Each row has two labels, one from each of two sets.
[ 33.9   9.5  30.3  -1.8   5.6  25.1   7.8   1.4   4.6 -14.5  -8.3 -15.2
 -16.7  -6.0   6.2 -20.8 -23.2   0.7   1.9  -3.0  -3.6  -8.3   0.9 -13.3
 -10.9  21.0  13.5   7.4   0.2 -31.7 -25.1  -0.3  -5.5  -7.8 -45.6   3.2
  21.8   8.1 -15.9 -58.9  21.3  17.8  18.3  12.3  19.2  -7.6   8.1 -32.0
  -8.2 -22.8  15.2   0.1  -1.4  22.8   6.6   6.5  16.0   1.1 -12.6  -1.0
  -4.5] -> sak/J
[ 26.9  15.0  41.3 -10.7   4.3  33.2 -14.8  -6.1   1.1   1.8 -12.7 -12.3
 -16.8  -0.7  -4.3 -28.1 -29.9  -9.2  17.0 -16.3  -0.9 -25.4  -5.7 -33.3
 -15.6  39.5  18.1  20.8  -1.7 -19.9 -24.6   7.6  -4.5  -6.8 -59.9  -0.2
  16.1  -1.5 -11.1 -46.7   9.8  14.1  18.2 -13.1   4.8   0.5  16.3 -30.0
   0.8 -22.4  22.6  -8.0   9.9  26.8   5.5  -1.4  -5.5  -6.8  -1.9 -19.5
   9.8] -> Gamik/J
[  4.7   4.6  -3.0   4.8  -5.2  42.1  20.4 -12.9  12.8 -53.0 -32.0 -17.7
  -4.1 -36.7  -7.6   1.0  41.0   0.0  -2.8  25.7  15.5 -22.7  -2.7  -9.0
  48.2 -28.0  -7.0  11.6  45.3  -6.1 -27.6 -17.2 -19.2 -28.0  24.7  19.6
  21.6  -9.5 -15.8 -20.0  -9.4   1.2   0.3   2.3   7.0  -9.5  -1.6 -22.6
   5.6  -2.0 -16.1  -0.8  10.0   1.0   8.5  -5.6  11.1  -2.4  18.0  -7.2
 -43.9] -> Gamik/Z
[ 19.7   4.4  25.3 -18.5   0.5  19.2  -3.5  -3.6  12.1 -12.7 -12.2 -19.5
 -26.3  -7.2   4.7  -8.5 -20.6   6.8   6.4 -17.8  -9.1 -14.2   7.6 -24.4
 -13.5  47.5  -5.1   9.6  12.2  -3.7 -31.6   3.5  20.8 -27.8 -49.6   9.2
  18.2   1.2  -1.4 -40.2  25.4  24.8  24.5  -3.0  17.8 -15.1  12.4 -25.6
  -6.7 -24.3   8.1  -4.1  13.1  19.0  -7.2   7.1  19.5  -6.0  -3.1 -14.8
   6.9] -> Gamik/J
[  0.7  -4.4  11.1  -5.7  17.5  14.3  30.4  -0.7  17.1 -53.1 -24.7   0.6
  -7.4   5.4  -0.3  16.2  23.0 -12.4  -3.2  13.3  10.6 -19.8  32.0 -19.7
   0.2 -22.7   7.5   3.5  45.3  10.5 -11.3 -17.8 -18.1  -0.9  41.4   9.7
  19.5  -6.0  -6.2  24.5  -1.7   5.9   8.9  17.1  10.8 -21.7  -4.0 -25.3
  -9.7 -12.2 -44.1 -19.8   8.6  11.4   8.9  -8.8  25.1   2.1  -1.5   9.6
 -14.0] -> Gamik/K
[ 23.0   5.6   8.4  12.5   3.7  28.2  15.4 -11.4   3.5 -42.8 -24.6  -6.1
  -7.1 -39.8 -11.7  -3.9  25.1 -10.0   0.1  15.7   7.6 -34.0   6.2  -3.8
  17.4 -29.8  -0.4   9.5  16.0 -16.7 -18.9 -18.1 -21.0  -8.4  17.7  16.7
  19.3  -5.3 -21.5 -21.7  -8.7   0.6  13.3   3.6   4.4  -5.6   6.4 -17.9
  -1.6   1.0  -4.1  -2.2   4.3   4.8   4.6  -5.8  -0.8  23.3   3.0   0.1
 -39.3] -> sak/Z
[  1.2  33.5  -5.1 -11.8 -13.8  63.9   9.9   2.0  44.3 -41.1 -35.6 -36.5
  -9.5 -20.7   9.1   1.7  43.0   1.1   3.0  20.2   9.2 -26.2 -26.4 -23.4
  56.4 -21.3  -8.1  10.2  51.9  -2.7 -30.2 -10.6 -17.4 -46.3  12.1  17.4
  27.4   8.5 -16.6 -43.6  -5.9   9.7   5.6   4.5   4.2   4.0  -0.2 -16.0
  11.2  -1.7  -1.0   7.6  10.3  -3.7  21.7  -4.1  -2.3  -0.3  22.5 -13.8
 -49.3] -> sak/Z
[ 28.0  14.4  33.3  -7.4  -1.9  24.0  -2.5  -8.5   5.1  -1.1 -14.3 -19.7
 -22.4  -1.0   0.1 -23.9 -27.7   5.6   7.2 -18.1  -6.2 -14.4  -6.9 -18.6
  -5.3  30.6   9.3  11.8  -8.6 -16.9 -29.0   5.6  -7.1  -8.4 -40.1  -0.1
   2.8   4.9  -9.0 -60.9  14.5  19.8  20.1   3.8   8.8   2.5   9.9 -19.6
   1.1 -16.0  28.7   2.6   9.2  13.8   7.6   6.1  -1.3  -2.7  -1.9 -12.9
   5.1] -> Gamik/J
[ 12.8   9.6  17.5  -9.8   1.2  20.1  -4.0  -0.2   8.1   6.8  -1.8 -19.2
 -13.6   6.0  -0.6 -24.4 -22.8   9.3  13.3 -17.8  -9.0 -14.6 -13.8 -12.5
 -11.9  30.5  -2.5   4.3  -4.7 -10.5 -18.3   8.3   8.2 -12.6 -41.9  13.6
   2.6  10.0   1.8 -39.9  14.0  17.2  12.7 -15.9   6.4  -2.9  -1.2 -14.4
  -4.7  -6.5  31.2  -1.0   5.7  18.1  -1.4  14.1  -0.8   8.1 -24.3  -6.7
   7.4] -> Gamik/J
[ 12.6  13.7  17.2  13.7  -6.6  42.9  21.9 -12.2  15.4 -41.6 -16.3  -0.1
  18.4 -23.0  -3.1   1.9  37.6 -13.2  -3.5  31.6  21.4 -31.7  10.0 -24.3
  34.5 -42.1   2.5   9.2  33.9 -12.3 -21.4 -11.0 -22.1   0.1  16.5  14.1
  14.8  -7.1 -38.4 -27.9 -25.3  -2.8  -1.5   7.0  -7.9   3.7   2.5 -23.3
   0.6  -7.5 -16.7  -8.6   1.5   0.9   6.9 -14.9  -8.0   0.2   9.4 -17.9
 -41.3] -> sak/Z
